Here is a tiny trained network, its code and every weight. The questions are about switching its units off for an input and a target symbol, where a switched-off unit gives its printed mean instead of its output.

import numpy as np


def w(rows, s, z=0):
    codes = np.array(rows[::2]) - 128.0
    scale = np.full(codes.shape[1], s)
    scale[-1] = z or s
    return codes * scale


def f(y):
    return y / 2 * (1 + np.tanh(0.7978845608 * (y + 0.044715 * y**3)))


def softmax(a):
    e = np.exp(a - a.max(-1, keepdims=True))
    return e / e.sum(-1, keepdims=True)


def log_softmax(a):
    a = a - a.max(-1, keepdims=True)
    return a - np.log(np.exp(a).sum(-1, keepdims=True))


def net(x, mask):
    ids = ['αβγεζηθλπστφψω'.index(c) for c in x.split()]
    T = len(ids)
    res = E[ids] + P[:T]
    u = 0
    for l in range(2):
        r = res
        for j in range(2):
            rows = slice(2 * j, 2 * j + 2)
            q, k, v = (r @ M[l][rows].T for M in (Q, K, V))
            z = softmax(np.where(np.tri(T) > 0, q @ k.T / 2**0.5, -1e9)) @ v
            o = O[l][rows]
            res = res + np.where(mask[u + j], z, o[:, -1]) @ o[:, :-1]
        u += 2
        y = f(res @ A[l][:, :-1].T + A[l][:, -1])
        res = res + np.where(mask[u : u + 12], y, B[l][:, -1]) @ B[l][:, :-1]
        u += 12
    return log_softmax(res[-1] @ U[:, :-1].T + U[:, -1])


Q, K, V, O, A, B = {}, {}, {}, {}, {}, {}
E = w([
[5,110,197],'α',
[86,194,165],'β',
[109,117,120],'γ',
[103,114,121],'ε',
[108,100,132],'ζ',
[177,204,76],'η',
[85,196,173],'θ',
[106,118,121],'λ',
[155,117,113],'π',
[131,185,124],'σ',
[137,191,93],'τ',
[111,121,119],'φ',
[87,123,115],'ψ',
[140,116,112],'ω',
],0.014)
P = w([
[150,137,108],'0',
[179,104,171],'1',
[77,251,218],'2',
[140,94,126],'3',
[30,210,10],'4',
[175,95,122],'5',
],0.018)
Q[0] = w([
[117,8,123],'L0H0',
[184,94,183],'L0H0',
[94,121,165],'L0H1',
[208,61,143],'L0H1',
],0.012)
K[0] = w([
[43,176,120],'L0H0',
[102,130,66],'L0H0',
[133,174,108],'L0H1',
[248,119,189],'L0H1',
],0.013)
V[0] = w([
[131,5,196],'L0H0',
[2,66,140],'L0H0',
[171,133,193],'L0H1',
[204,201,11],'L0H1',
],0.0071)
O[0] = w([
[155,135,167,2],'L0H0',
[10,92,196,89],'L0H0',
[180,101,119,84],'L0H1',
[58,79,160,191],'L0H1',
],0.011,0.0027)
A[0] = w([
[157,213,126,126],'L0N0',
[136,177,80,43],'L0N1',
[56,105,133,254],'L0N2',
[124,122,122,62],'L0N3',
[65,114,172,152],'L0N4',
[197,188,199,184],'L0N5',
[75,109,54,165],'L0N6',
[84,118,106,174],'L0N7',
[80,191,202,44],'L0N8',
[85,120,76,123],'L0N9',
[144,126,3,93],'L0N10',
[137,47,150,201],'L0N11',
],0.011,0.0086)
B[0] = w([
[66,143,93,175],'L0N0',
[61,60,140,133],'L0N1',
[188,208,142,245],'L0N2',
[79,111,147,115],'L0N3',
[174,63,156,180],'L0N4',
[31,44,74,200],'L0N5',
[123,202,154,206],'L0N6',
[172,155,177,184],'L0N7',
[145,115,31,170],'L0N8',
[112,167,156,170],'L0N9',
[65,123,3,163],'L0N10',
[186,39,64,169],'L0N11',
],0.0075,0.012)
Q[1] = w([
[178,78,111],'L1H0',
[160,155,94],'L1H0',
[1,91,149],'L1H1',
[74,55,140],'L1H1',
],0.008)
K[1] = w([
[130,3,100],'L1H0',
[160,179,103],'L1H0',
[243,208,133],'L1H1',
[118,253,164],'L1H1',
],0.0053)
V[1] = w([
[187,50,255],'L1H0',
[29,122,101],'L1H0',
[58,206,156],'L1H1',
[136,53,121],'L1H1',
],0.0091)
O[1] = w([
[160,234,85,2],'L1H0',
[139,15,119,159],'L1H0',
[78,124,229,123],'L1H1',
[255,136,83,125],'L1H1',
],0.0081,0.016)
A[1] = w([
[103,167,84,158],'L1N0',
[132,156,22,142],'L1N1',
[62,105,87,108],'L1N2',
[118,62,177,241],'L1N3',
[216,246,165,39],'L1N4',
[201,65,92,2],'L1N5',
[48,217,172,15],'L1N6',
[60,116,175,124],'L1N7',
[199,206,122,168],'L1N8',
[182,205,129,118],'L1N9',
[194,44,96,127],'L1N10',
[189,116,202,69],'L1N11',
],0.012,0.0077)
B[1] = w([
[111,120,205,148],'L1N0',
[162,69,186,173],'L1N1',
[151,151,204,217],'L1N2',
[213,151,90,247],'L1N3',
[121,1,73,150],'L1N4',
[152,171,180,156],'L1N5',
[43,106,71,155],'L1N6',
[186,202,69,201],'L1N7',
[120,199,184,157],'L1N8',
[154,144,199,145],'L1N9',
[6,162,110,208],'L1N10',
[49,84,170,143],'L1N11',
],0.0091,0.015)
U = w([
[208,70,249,143],'α',
[189,119,70,217],'β',
[119,212,103,78],'γ',
[112,185,198,143],'ε',
[122,198,109,80],'ζ',
[60,2,141,118],'η',
[212,119,64,172],'θ',
[122,160,164,114],'λ',
[113,164,178,116],'π',
[107,76,9,171],'σ',
[108,39,97,211],'τ',
[17,219,126,56],'φ',
[135,173,186,147],'ψ',
[26,132,253,3],'ω',
],0.0091,0.0045)

Each question gives the input, a string of symbols that net reads in full, and the target symbol t.
The units are the heads (2 rows each of Q, K, V and O) and the neurons (one row each of A and B). Each row of codes is followed by its name. A weight is (code - 128) times the scale printed after its matrix; where a second scale follows, it is the last column's (O, A, B and U).
mask holds one flag per unit, layer by layer, with each layer's heads first. A switched-off unit (its flag False) gives its mean, the last column of its rows in O or B, instead of its output. The means were averaged over made-up inputs and are rounded, as every weight is.
A unit's drop is (log p(t) with every unit on - log p(t) with that unit switched off) / (log p(t) with every unit on - log p(t) with every unit switched off).
The circuit of an input: a set's keep is (log p(t) with only the set's units on - log p(t) with every unit switched off) / (log p(t) with every unit on - log p(t) with every unit switched off). Starting from the 12 units with the biggest drops (on a tie, the unit counted first), units are removed one at a time, each time the one whose removal leaves the highest keep (on an exact tie, the one counted first), for as long as the keep stays at least 0.8.
units of the circuit, in order: the units of the circuit, biggest drop first
top k neurons: the k neurons with the biggest drops, biggest first
k most important neurons of layer l: the k neurons of layer l with the biggest drops, biggest first
which heads matter: for each layer, one digit per head in row order, 1 if its drop is at least 0.15 and else 0, layers parted by /
input ψ ω λ, target φ: units of the circuit, in order => (L0N11 L1N6)
input ψ ζ α ω, target α: units of the circuit, in order => (L0H0 L0N5 L1N10 L0N2)
input ε ψ ψ ζ γ θ, target θ: top 4 neurons => (L1N10 L1N3 L1N7 L1N2)
input ψ α ψ ψ γ, target ω: units of the circuit, in order => (L0H0 L1H1)
input φ π λ ψ ε, target η: top 3 neurons => (L0N10 L0N2 L1N7)
input α ε ψ ζ, target α: top 2 neurons => (L0N10 L1N10)
input α ε τ, target ω: which heads matter => 11 / 00
input ψ π π σ ω, target η: which heads matter => 10 / 11
input τ π ψ, target θ: which heads matter => 11 / 11
input ψ φ γ, target φ: units of the circuit, in order => (L0N11 L1N6)
input ω τ β ψ σ α, target α: which heads matter => 01 / 01
input α ω ω, target ω: top 4 neurons => (L0N5 L0N4 L0N2 L1N2)
input ψ τ σ, target φ: units of the circuit, in order => (L1N6)
input α ψ θ π α π, target α: top 3 neurons => (L0N2 L0N5 L1N10)
input τ τ ω, target θ: 3 most important neurons of layer 1 => (L1N7 L1N3 L1N10)
input ψ ψ β, target φ: 2 most important neurons of layer 1 => (L1N7 L1N6)
input ψ α α α ψ, target ω: units of the circuit, in order => (L1H1 L0H1)
input η π σ, target σ: 3 most important neurons of layer 1 => (L1N7 L1N3 L1N10)
input τ π τ, target θ: 4 most important neurons of layer 1 => (L1N7 L1N3 L1N2 L1N10)
input τ ω β, target θ: top 2 neurons => (L1N7 L0N5)
input ζ ψ ζ ψ α λ, target α: which heads matter => 10 / 10
input α α τ, target ω: 3 most important neurons of layer 0 => (L0N8 L0N5 L0N4)
